[[125 117 130 132]
 [114 133 128 126]
 [156 130 127 125]
 [120 138 127 125]]
:
[[117 130]
 [133 128]]

[[107 110 131 139 136]
 [111 111 131 136 136]
 [105 116 131 134 138]
 [149 111 130 132 121]]
:
[[110 131]
 [111 131]]

[[125 118 117 121]
 [135 101 130 131]
 [122 143 130 139]
 [138 145 134 145]
 [118 153 135 132]]
:
[[118 117]
 [101 130]]

[[136 128 131 125 101]
 [141 133 113 119 135]]
:
[[128 131]
 [133 113]]

[[133 144 125]
 [133 144 131]
 [133 144 130]
 [100 140 139]]
:
[[144 125]
 [144 131]]

[[124 143 143]
 [132 149 150]
 [154 147 156]]
:
[[143 143]
 [149 150]]

[[112 126 115]
 [150 127 102]
 [151 129 128]
 [117 126 109]]
:
[[126 115]
 [127 102]]

[[108 148 148]
 [151 104 105]
 [103 154 153]
 [131 125 125]]
:
[[148 148]
 [104 105]]

[[116 141 122]
 [134 118 147]
 [117 141 124]
 [119 112 154]]
:
[[141 122]
 [118 147]]
---
[[147 110 125 110 123 135 126 141 117 114]
 [110 145 130 145 115 126 147 152 127 124]
 [114 141 130 141 112 135 142 150 143 153]
 [146 111 125 111 114 124 150 153 113 104]
 [143 113 126 113 130 123 129 132 138 148]
 [112 144 131 144 133 120 129 129 131 133]
 [128 128 128 128 113 120 157 154 128 129]
 [109 146 131 146 124 134 126 140 128 127]
 [130 126 127 126 135 128 117 122 140 146]]
:
[[147 110 125 110 123 135 126 141 117 114]
 [114 141 130 141 112 135 142 150 143 153]
 [143 113 126 113 130 123 129 132 138 148]
 [128 128 128 128 113 120 157 154 128 129]
 [130 126 127 126 135 128 117 122 140 146]]

[[127 126 142 129]
 [132 112 115 117]
 [125 130 129 152]
 [130 113 116 114]
 [128 136 123 134]
 [143 116 136 107]
 [129 136 118 134]
 [132 117 130 119]
 [130 124 132 116]
 [128 132 125 148]]
:
[[127 126 142 129]
 [125 130 129 152]
 [128 136 123 134]
 [129 136 118 134]
 [130 124 132 116]]

[[133 119 127 127 131 129 124 156 101]
 [127 118 126 131 143 135 140 137 136]
 [127 125 126 121 121 120 129 113 145]
 [128 125 126 122 122 120 134 110 144]
 [128 119 131 133 120 128 106 114 118]
 [129 118 130 132 129 124 109 136 101]]
:
[[133 119 127 127 131 129 124 156 101]
 [127 125 126 121 121 120 129 113 145]
 [128 119 131 133 120 128 106 114 118]]

[[126 127 148 121 116 128 122 128 124 111 139 117]
 [130 129 105 136 142 128 134 128 132 148 116 141]
 [126 127 153 119 113 128 121 128 123 107 141 114]]
:
[[126 127 148 121 116 128 122 128 124 111 139 117]
 [126 127 153 119 113 128 121 128 123 107 141 114]]

[[135 130 128 138 123 116]
 [125 113 123 147 127 121]
 [122 132 128 108 127 127]
 [119 113 123 123 130 129]
 [120 126 126 112 127 129]
 [125 136 133 101 129 126]
 [130 119 128 128 127 130]
 [127 124 124 139 129 128]]
:
[[135 130 128 138 123 116]
 [122 132 128 108 127 127]
 [120 126 126 112 127 129]
 [130 119 128 128 127 130]]

[[116 127 106 122 138 129 135 136]
 [129 129 125 138 124 126 132 139]
 [118 135 127 148 136 132 122 129]
 [143 152 154 140 154 139 111 156]]
:
[[116 127 106 122 138 129 135 136]
 [118 135 127 148 136 132 122 129]]
---
[[148 135 108]
 [106 103 118]]
:
[148 103]

[[130 108 129 118 107]
 [132 115 138 121 115]
 [142 145 132 141 134]
 [125 103 128 120 114]]
:
[130 115 132 120]

[[138 112 123 152]
 [158 109 109 134]]
:
[138 109]

[[140 147]
 [120 137]
 [110 123]
 [136 104]]
:
[140 137]

[[152 118 118]
 [146 107 138]
 [119 139 112]
 [127 135 136]]
:
[152 107 112]

[[133 143]
 [124 119]
 [140 103]
 [140 131]
 [149 123]]
:
[133 119]

[[155 118 156]
 [120 135 111]
 [120 137 116]]
:
[155 135 116]

[[116 141 113 122 101]
 [131 144 158 115 149]]
:
[116 144]
